[[ -1  22  23 -40  10 -41  14]
 [ -1  20  21 -39  10 -39  13]
 [  1  22  23 -40   9 -40  14]]
->
[[-41  14  -1  22  23 -40  10]
 [-39  13  -1  20  21 -39  10]
 [-40  14   1  22  23 -40   9]]

[[ 37  36  36   5   7   2   3]
 [ 40  38  40 -10   3 -12   7]
 [ 36  34  38  -6  -6  -3 -10]
 [-17 -17 -16   8   7   8  -6]]
->
[[  2   3  37  36  36   5   7]
 [-12   7  40  38  40 -10   3]
 [ -3 -10  36  34  38  -6  -6]
 [  8  -6 -17 -17 -16   8   7]]

[[  4  47   2  24  -2 -18   0   3   4   0 -17  23  -5   7  -1  12]
 [ -2  -1   5   3   0  11  -1  -1  12 -29 -30   7 -10 -16  -2 -10]
 [  0  14   0   3   0   6  -1   2   2  18  14  22  -5  -4  -2  17]
 [ -1  15   4   3   0  22  -1   1   5  17  -4   7  -4  12  -3   6]
 [ -3   6   2  -3  -2   3   6   1   3  28   7  -1   0  -7  -4   4]
 [  0   8   0  11   3 -36   6  -9   4  -4  -4  23  -5  -6   2  -6]]
->
[[ -1  12   4  47   2  24  -2 -18   0   3   4   0 -17  23  -5   7]
 [ -2 -10  -2  -1   5   3   0  11  -1  -1  12 -29 -30   7 -10 -16]
 [ -2  17   0  14   0   3   0   6  -1   2   2  18  14  22  -5  -4]
 [ -3   6  -1  15   4   3   0  22  -1   1   5  17  -4   7  -4  12]
 [ -4   4  -3   6   2  -3  -2   3   6   1   3  28   7  -1   0  -7]
 [  2  -6   0   8   0  11   3 -36   6  -9   4  -4  -4  23  -5  -6]]

[[ -7   6   6  22 -22 -16 -27 -27 -14  -6   7]
 [-29  -2  -4 -21  -8 -19 -28   7 -23   2 -50]]
->
[[ -6   7  -7   6   6  22 -22 -16 -27 -27 -14]
 [  2 -50 -29  -2  -4 -21  -8 -19 -28   7 -23]]

[[ -4   2   5 -12 -13   1 -12   2  -5]
 [-13   4  13  11   1   3 -10  -7  -7]
 [  7  16  -7   9 -12  -1   1 -12   0]
 [ -3  16 -10   8   5   4   1   4   8]
 [  4  12  42   1 -22  -4 -17  -2   2]
 [-16 -16  10   8 -16  -4 -20  -8   6]
 [-11   2 -33 -11 -18   5   2  10  -3]
 [-13 -26  -7  -5 -11   0   6  -4   3]
 [ 21  -6  -3  -5  -5  -4  -7  -3   1]]
->
[[  2  -5  -4   2   5 -12 -13   1 -12]
 [ -7  -7 -13   4  13  11   1   3 -10]
 [-12   0   7  16  -7   9 -12  -1   1]
 [  4   8  -3  16 -10   8   5   4   1]
 [ -2   2   4  12  42   1 -22  -4 -17]
 [ -8   6 -16 -16  10   8 -16  -4 -20]
 [ 10  -3 -11   2 -33 -11 -18   5   2]
 [ -4   3 -13 -26  -7  -5 -11   0   6]
 [ -3   1  21  -6  -3  -5  -5  -4  -7]]

[[ 16   4   4  43   0   1 -14  -6  16]
 [-19  -7   1  -7 -46  11  -5 -22  -1]
 [-22   0  25 -35  -9  14 -10  -3   6]]
->
[[ -6  16  16   4   4  43   0   1 -14]
 [-22  -1 -19  -7   1  -7 -46  11  -5]
 [ -3   6 -22   0  25 -35  -9  14 -10]]

[[-2  5 -1  3]
 [-2  5 -2  4]
 [18 14 46  8]
 [ 3 -3  5 -3]
 [-2  4 -2  3]
 [-2  5 -3  4]
 [ 4 -3  5 -2]
 [-2  4 -2  2]
 [-1  4 -1  4]
 [11 11 28  3]]
->
[[-1  3 -2  5]
 [-2  4 -2  5]
 [46  8 18 14]
 [ 5 -3  3 -3]
 [-2  3 -2  4]
 [-3  4 -2  5]
 [ 5 -2  4 -3]
 [-2  2 -2  4]
 [-1  4 -1  4]
 [28  3 11 11]]
---
[[-16 -37   3  35   0  37   5  51  11  10  33]
 [ 50  14 -32 -21  25  38 -18  18  35 -47 -20]
 [-25  15  24  37  25  19   0 -10  27   6  -8]
 [-31  38 -29 -21  34 -15  17 -10 -47  41 -15]
 [-34   1 -33 -12  -7  31  15 -42 -14  12  34]
 [-33 -39 -17 -16  28  38 -27 -48  19 -37   3]
 [  9 -35 -36   7  39  29 -28 -41  47  45  24]
 [ 47   2  47   8 -32   1 -28  46   8  21  18]]
->
[[ 47   2  47   8 -32   1 -28  46   8  21  18]
 [  9 -35 -36   7  39  29 -28 -41  47  45  24]
 [-33 -39 -17 -16  28  38 -27 -48  19 -37   3]
 [-34   1 -33 -12  -7  31  15 -42 -14  12  34]
 [-31  38 -29 -21  34 -15  17 -10 -47  41 -15]
 [-25  15  24  37  25  19   0 -10  27   6  -8]
 [ 50  14 -32 -21  25  38 -18  18  35 -47 -20]
 [-16 -37   3  35   0  37   5  51  11  10  33]]

[[-21  18   8 -17]
 [ 33  42 -44  18]
 [-17  35  13  -6]
 [  7  11 -23  44]
 [ 11  25 -13  22]
 [ 12 -12  28  12]
 [-22 -13  -9 -11]
 [  2  -1   6  41]
 [  8  27  35  14]
 [ -8  -1  32 -33]
 [  6  29   7  -9]]
->
[[  6  29   7  -9]
 [ -8  -1  32 -33]
 [  8  27  35  14]
 [  2  -1   6  41]
 [-22 -13  -9 -11]
 [ 12 -12  28  12]
 [ 11  25 -13  22]
 [  7  11 -23  44]
 [-17  35  13  -6]
 [ 33  42 -44  18]
 [-21  18   8 -17]]

[[ -8 -31  32  -3]
 [-46 -37  34 -39]
 [ 27  18 -31  22]
 [  1  -4 -10  22]
 [ 12  16  -9  31]
 [ 31  16 -31  19]
 [ 23  15 -21  30]]
->
[[ 23  15 -21  30]
 [ 31  16 -31  19]
 [ 12  16  -9  31]
 [  1  -4 -10  22]
 [ 27  18 -31  22]
 [-46 -37  34 -39]
 [ -8 -31  32  -3]]

[[  7  -6   2   3  -7   7 -12  10]
 [ 15   7   3   5  -4   2  -5   2]
 [ 15 -12  -5   4   1   3   2  -6]
 [  4 -18 -26  26  42  38 -47  39]
 [  5 -20  10  -3 -12 -11   7  -9]
 [-30  14   9  -1  13 -33  -9 -41]
 [  7   7  13 -10  -6  -6   0   4]
 [ -1  13  16 -23 -24 -22  23 -15]
 [ 19  11  -4  12  -4 -10   7 -12]
 [  1 -10  16  -2   1  -7  -1  -5]]
->
[[  1 -10  16  -2   1  -7  -1  -5]
 [ 19  11  -4  12  -4 -10   7 -12]
 [ -1  13  16 -23 -24 -22  23 -15]
 [  7   7  13 -10  -6  -6   0   4]
 [-30  14   9  -1  13 -33  -9 -41]
 [  5 -20  10  -3 -12 -11   7  -9]
 [  4 -18 -26  26  42  38 -47  39]
 [ 15 -12  -5   4   1   3   2  -6]
 [ 15   7   3   5  -4   2  -5   2]
 [  7  -6   2   3  -7   7 -12  10]]

[[-40 -34]
 [-38 -34]]
->
[[-38 -34]
 [-40 -34]]

[[-13  -3  -6 -11   1]
 [  5  -1 -17  14  -9]
 [  5  16  14 -18  -5]
 [ -8 -12   2  14  -2]
 [ -9  13 -24 -14  16]
 [ 21 -14   2  -7   4]
 [  4  -3  30 -19  11]
 [  8  34  27 -42 -29]
 [ 26 -19   9  11   5]
 [ -6  -3 -15  -1 -25]]
->
[[ -6  -3 -15  -1 -25]
 [ 26 -19   9  11   5]
 [  8  34  27 -42 -29]
 [  4  -3  30 -19  11]
 [ 21 -14   2  -7   4]
 [ -9  13 -24 -14  16]
 [ -8 -12   2  14  -2]
 [  5  16  14 -18  -5]
 [  5  -1 -17  14  -9]
 [-13  -3  -6 -11   1]]
